Below are the code and all the weights of a small trained network. Each question names an input and a target symbol and asks about switching units off, where a switched-off unit gives its printed mean instead of its output.

import numpy as np


def w(rows, s, z=0):
    codes = np.array(rows[::2]) - 128.0
    scale = np.full(codes.shape[1], s)
    scale[-1] = z or s
    return codes * scale


def norm(h):
    return h / np.sqrt((h * h).mean(-1, keepdims=True) + 1e-5)


def f(y):
    return np.maximum(y, 0)


def softmax(a):
    e = np.exp(a - a.max(-1, keepdims=True))
    return e / e.sum(-1, keepdims=True)


def log_softmax(a):
    a = a - a.max(-1, keepdims=True)
    return a - np.log(np.exp(a).sum(-1, keepdims=True))


def net(x, mask):
    ids = ['γδηθλμξφψω'.index(c) for c in x.split()]
    T = len(ids)
    res = E[ids] + P[:T]
    u = 0
    for l in range(2):
        r = norm(res)
        for j in range(3):
            rows = slice(2 * j, 2 * j + 2)
            q, k, v = (r @ M[l][rows].T for M in (Q, K, V))
            z = softmax(np.where(np.tri(T) > 0, q @ k.T / 2**0.5, -1e9)) @ v
            o = O[l][rows]
            res = res + np.where(mask[u + j], z, o[:, -1]) @ o[:, :-1]
        u += 3
        y = f(norm(res) @ A[l][:, :-1].T + A[l][:, -1])
        res = res + np.where(mask[u : u + 12], y, B[l][:, -1]) @ B[l][:, :-1]
        u += 12
    return log_softmax(norm(res)[-1] @ U[:, :-1].T + U[:, -1])


Q, K, V, O, A, B = {}, {}, {}, {}, {}, {}
E = w([
[98,135,77,124,180,118,84,77,134,137,124],'γ',
[130,89,175,135,122,148,78,152,166,74,166],'δ',
[92,116,97,145,210,113,120,128,131,117,129],'η',
[161,106,141,162,90,119,83,117,111,192,145],'θ',
[134,109,140,122,180,91,152,120,165,79,139],'λ',
[105,125,111,138,72,156,164,157,132,130,181],'μ',
[116,140,186,104,154,173,170,161,91,128,110],'ξ',
[164,177,120,189,117,138,151,118,127,123,118],'φ',
[119,165,183,149,192,135,137,203,136,105,137],'ψ',
[3,136,110,139,99,55,101,183,98,128,109],'ω',
],0.022)
P = w([
[170,4,72,104,131,254,47,159,222,123,26],'0',
[74,186,204,77,110,163,34,107,156,122,187],'1',
[158,107,100,157,144,204,51,187,65,89,92],'2',
[66,191,175,72,134,129,85,101,138,144,194],'3',
[159,109,87,166,171,157,104,163,57,91,116],'4',
[64,193,155,84,143,98,108,94,123,169,200],'5',
[163,110,89,178,170,110,141,130,59,89,127],'6',
[71,188,154,70,125,80,121,102,138,184,203],'7',
[168,97,91,204,176,75,144,117,64,78,152],'8',
],0.0095)
Q[0] = w([
[117,102,135,68,119,171,195,121,105,144,132],'L0H1',
[105,106,94,134,80,145,146,145,86,180,211],'L0H1',
[129,173,123,144,171,159,149,95,138,77,101],'L0H2',
[78,183,165,75,150,105,114,109,124,201,252],'L0H2',
[185,91,95,173,124,135,125,120,83,119,86],'L0H3',
[171,114,126,148,119,127,181,134,173,135,118],'L0H3',
],0.011)
K[0] = w([
[85,128,156,19,131,235,146,131,125,99,102],'L0H1',
[86,97,86,123,1,137,140,160,52,202,132],'L0H1',
[140,141,130,120,228,138,183,112,116,119,146],'L0H2',
[139,138,92,192,35,38,202,137,86,179,139],'L0H2',
[79,138,141,82,181,186,61,105,123,83,76],'L0H3',
[131,72,195,112,186,94,141,123,131,55,132],'L0H3',
],0.0085)
V[0] = w([
[148,159,142,35,134,211,149,109,100,140,108],'L0H1',
[137,152,96,109,166,108,139,177,134,135,141],'L0H1',
[123,2,146,68,97,72,65,165,79,185,185],'L0H2',
[83,144,66,116,99,164,139,124,131,102,145],'L0H2',
[86,132,143,200,84,172,71,116,149,208,66],'L0H3',
[138,164,133,48,176,127,77,108,135,78,88],'L0H3',
],0.0063)
O[0] = w([
[132,74,125,174,90,57,58,71,138,27,223,125],'L0H1',
[85,169,43,122,170,151,61,126,165,144,121,136],'L0H1',
[146,105,79,33,198,120,108,146,82,70,207,168],'L0H2',
[174,251,2,115,127,132,221,129,185,108,141,129],'L0H2',
[96,145,64,112,158,121,210,63,151,177,44,255],'L0H3',
[111,200,136,113,171,113,117,66,87,65,48,146],'L0H3',
],0.0079,0.0038)
A[0] = w([
[93,160,117,118,171,139,104,108,113,155,242,17],'L0N1',
[97,139,83,122,101,70,162,135,106,116,195,15],'L0N2',
[131,135,218,66,106,80,51,136,150,141,128,218],'L0N3',
[150,152,3,171,112,116,123,107,82,189,89,188],'L0N4',
[189,40,69,141,111,192,174,170,140,133,21,178],'L0N5',
[97,133,182,131,145,158,126,162,254,181,138,116],'L0N6',
[155,78,36,173,72,118,138,62,136,178,180,36],'L0N7',
[149,47,49,42,161,124,96,188,84,73,159,83],'L0N8',
[196,36,143,96,123,110,110,36,71,102,99,102],'L0N9',
[159,167,28,119,62,159,164,123,185,86,220,22],'L0N10',
[101,187,148,80,112,223,97,92,48,218,130,173],'L0N11',
[24,60,83,214,113,71,55,72,178,121,122,255],'L0N12',
],0.0069,0.0025)
B[0] = w([
[127,113,141,92,108,153,112,159,179,110,147,222],'L0N1',
[174,141,97,135,117,119,98,154,208,106,122,178],'L0N2',
[95,133,44,106,157,98,187,80,85,127,76,220],'L0N3',
[129,117,219,161,126,67,132,119,98,93,165,248],'L0N4',
[175,125,95,72,180,160,90,254,106,112,91,217],'L0N5',
[108,125,108,163,69,168,133,76,151,92,146,206],'L0N6',
[125,81,191,173,144,148,106,140,110,79,150,161],'L0N7',
[114,158,198,206,127,133,148,111,82,163,107,255],'L0N8',
[89,154,180,124,179,136,94,156,115,116,236,207],'L0N9',
[164,142,167,135,186,91,112,119,155,94,164,183],'L0N10',
[184,127,90,84,82,120,178,142,142,113,124,239],'L0N11',
[210,151,151,73,142,137,198,153,170,146,86,236],'L0N12',
],0.0087,0.0048)
Q[1] = w([
[159,102,139,254,104,162,77,87,61,120,41],'L1H1',
[207,57,137,163,116,162,90,69,132,134,129],'L1H1',
[35,90,131,113,151,70,112,97,113,165,108],'L1H2',
[238,107,168,55,120,109,141,106,82,148,89],'L1H2',
[80,180,143,43,126,109,152,119,190,141,148],'L1H3',
[140,126,169,75,170,148,131,190,154,142,158],'L1H3',
],0.0096)
K[1] = w([
[94,152,92,91,156,254,92,83,107,82,44],'L1H1',
[149,135,201,87,125,195,126,56,156,72,117],'L1H1',
[62,97,63,97,176,44,92,140,141,154,70],'L1H2',
[238,86,121,112,144,79,121,63,96,184,111],'L1H2',
[111,138,116,91,112,67,123,209,122,125,131],'L1H3',
[140,94,96,138,181,104,112,182,103,144,187],'L1H3',
],0.009)
V[1] = w([
[145,66,105,145,146,170,92,90,173,90,157],'L1H1',
[2,87,127,168,127,137,157,110,189,64,84],'L1H1',
[55,181,77,91,136,157,81,156,169,163,104],'L1H2',
[129,147,138,95,121,113,140,157,108,113,122],'L1H2',
[159,155,169,160,102,169,170,93,115,145,99],'L1H3',
[186,134,87,94,190,204,69,79,106,37,110],'L1H3',
],0.007)
O[1] = w([
[83,174,189,156,195,63,164,173,158,133,171,66],'L1H1',
[68,184,137,144,129,175,124,146,176,3,109,100],'L1H1',
[239,82,212,153,151,51,86,62,37,136,253,112],'L1H2',
[115,147,84,121,134,95,59,42,128,68,78,200],'L1H2',
[229,110,168,112,193,88,163,136,80,185,147,101],'L1H3',
[229,18,125,114,39,102,169,190,193,210,138,253],'L1H3',
],0.0064,0.0041)
A[1] = w([
[102,105,67,86,115,175,121,214,111,98,5,107],'L1N1',
[75,198,28,123,118,114,70,79,83,81,135,63],'L1N2',
[61,151,192,169,142,118,105,126,47,61,141,107],'L1N3',
[169,175,135,179,8,195,214,205,161,160,43,132],'L1N4',
[165,127,71,142,62,121,200,50,199,164,99,114],'L1N5',
[77,65,145,113,141,120,134,89,126,241,153,74],'L1N6',
[146,90,65,217,149,129,146,158,150,87,98,131],'L1N7',
[192,64,62,115,171,162,145,209,176,162,22,73],'L1N8',
[161,73,109,73,144,255,24,75,182,100,108,127],'L1N9',
[123,78,165,87,20,186,132,86,122,115,118,90],'L1N10',
[125,95,196,168,119,130,103,140,186,74,146,2],'L1N11',
[214,153,117,179,171,51,115,165,70,71,87,187],'L1N12',
],0.0088,0.0053)
B[1] = w([
[138,91,119,103,131,100,163,145,229,220,171,224],'L1N1',
[136,165,157,178,114,211,56,146,96,27,119,164],'L1N2',
[212,136,162,135,143,164,103,150,62,93,152,191],'L1N3',
[58,70,91,62,81,161,141,70,152,164,86,225],'L1N4',
[137,133,137,255,87,185,115,118,65,115,152,166],'L1N5',
[76,155,55,94,202,89,143,59,55,152,171,161],'L1N6',
[187,152,166,60,140,105,112,174,15,155,115,188],'L1N7',
[50,103,117,60,125,169,119,205,147,153,72,236],'L1N8',
[54,111,87,76,130,88,50,159,133,170,92,173],'L1N9',
[135,205,179,160,154,69,149,152,150,206,69,150],'L1N10',
[181,135,86,245,150,93,84,119,18,161,172,161],'L1N11',
[165,78,116,187,167,170,121,186,120,117,155,254],'L1N12',
],0.0083,0.01)
U = w([
[254,141,102,95,101,128,110,88,142,149,109,25],'γ',
[120,130,173,180,126,43,76,124,133,173,96,57],'δ',
[116,63,128,64,142,158,152,191,160,147,96,170],'η',
[117,123,104,87,161,96,175,75,57,170,175,164],'θ',
[144,46,117,135,134,72,191,93,140,42,98,117],'λ',
[145,159,152,149,137,124,166,148,214,146,219,147],'μ',
[186,177,220,61,102,81,188,136,115,125,101,88],'ξ',
[98,133,173,199,115,184,168,73,136,171,111,255],'φ',
[206,122,124,251,189,130,163,176,44,146,108,24],'ψ',
[114,187,106,70,122,163,96,116,104,65,117,195],'ω',
],0.0085,0.0021)

Each question gives the input, a string of symbols that net reads in full, and the target symbol t.
The units are the heads (2 rows each of Q, K, V and O) and the neurons (one row each of A and B). Each row of codes is followed by its name. A weight is (code - 128) times the scale printed after its matrix; where a second scale follows, it is the last column's (O, A, B and U).
mask holds one flag per unit, layer by layer, with each layer's heads first. A switched-off unit (its flag False) gives its mean, the last column of its rows in O or B, instead of its output. The means were averaged over made-up inputs and are rounded, as every weight is.
A unit's drop is (log p(t) with every unit on - log p(t) with that unit switched off) / (log p(t) with every unit on - log p(t) with every unit switched off).
The circuit of an input: a set's keep is (log p(t) with only the set's units on - log p(t) with every unit switched off) / (log p(t) with every unit on - log p(t) with every unit switched off). Starting from the 12 units with the biggest drops (on a tie, the unit counted first), units are removed one at a time, each time the one whose removal leaves the highest keep (on an exact tie, the one counted first), for as long as the keep stays at least 0.8.
units of the circuit, in order: the units of the circuit, biggest drop first
unit that matters most: the unit with the biggest drop
k most important neurons of layer l: the k neurons of layer l with the biggest drops, biggest first
which heads matter: for each layer, one digit per head in row order, 1 if its drop is at least 0.15 and else 0, layers parted by /
drop of u: that unit's drop, to one decimal
input ψ ξ λ ψ ψ φ ω ξ ω, target ψ: units of the circuit, in order => [L1N8; L1N3]
input φ μ φ δ ξ ξ θ ψ, target θ: which heads matter => 000 / 100
input δ ξ ξ δ ω ψ φ, target η: which heads matter => 100 / 010
input ψ ξ φ λ, target φ: units of the circuit, in order => [L0H2; L1N5]
input γ δ η δ φ ψ, target φ: units of the circuit, in order => [L0H2; L0N6]
input ω ξ δ θ ξ, target ψ: which heads matter => 100 / 000
input ξ γ ξ δ γ, target ψ: units of the circuit, in order => [L0N4; L1N4]
input ξ ψ θ ξ γ ξ δ γ γ, target ψ: units of the circuit, in order => [L1N4; L1N12]
input φ ω γ ξ ξ ξ γ η, target ω: units of the circuit, in order => [L1H3; L1N2]
input μ ξ ψ ξ, target μ: which heads matter => 100 / 000
input ψ ω ω ω ω, target ψ: which heads matter => 000 / 010
input δ ξ μ δ ψ ξ θ, target η: 2 most important neurons of layer 0 => [L0N11; L0N10]
input ψ θ φ θ μ θ ξ ψ, target θ: units of the circuit, in order => [L1H1; L1N6]
input η ξ ξ, target ψ: units of the circuit, in order => [L0H1; L1N11; L1N8]
input μ μ μ, target ψ: which heads matter => 010 / 000
input θ θ η μ ξ ψ μ, target ψ: which heads matter => 000 / 000
input ψ δ ω ψ η ψ, target ω: unit that matters most => L1H1
input ξ δ ψ ξ λ φ δ, target ψ: unit that matters most => L0H3
input η γ δ μ δ, target ψ: which heads matter => 011 / 100
input λ ψ δ φ λ ψ λ, target ψ: unit that matters most => L0H3
input δ ξ μ ξ δ ξ γ, target η: 2 most important neurons of layer 0 => [L0N12; L0N4]
input θ δ ψ λ, target θ: which heads matter => 000 / 000
input ξ φ γ ψ ω ψ δ μ η, target η: which heads matter => 110 / 100
input ξ η γ μ η η δ δ, target μ: which heads matter => 010 / 000
input μ ξ ω ξ θ δ, target θ: which heads matter => 110 / 100
input ξ θ γ δ, target θ: which heads matter => 010 / 000
input γ γ ω λ, target ω: unit that matters most => L0N4
input η ξ φ φ μ ξ γ, target η: 3 most important neurons of layer 0 => [L0N12; L0N8; L0N3]
input ξ γ μ δ θ θ, target θ: drop of L0N7 => 0.0
input ψ ω ψ θ ξ ξ φ γ, target φ: drop of L1N5 => 0.1
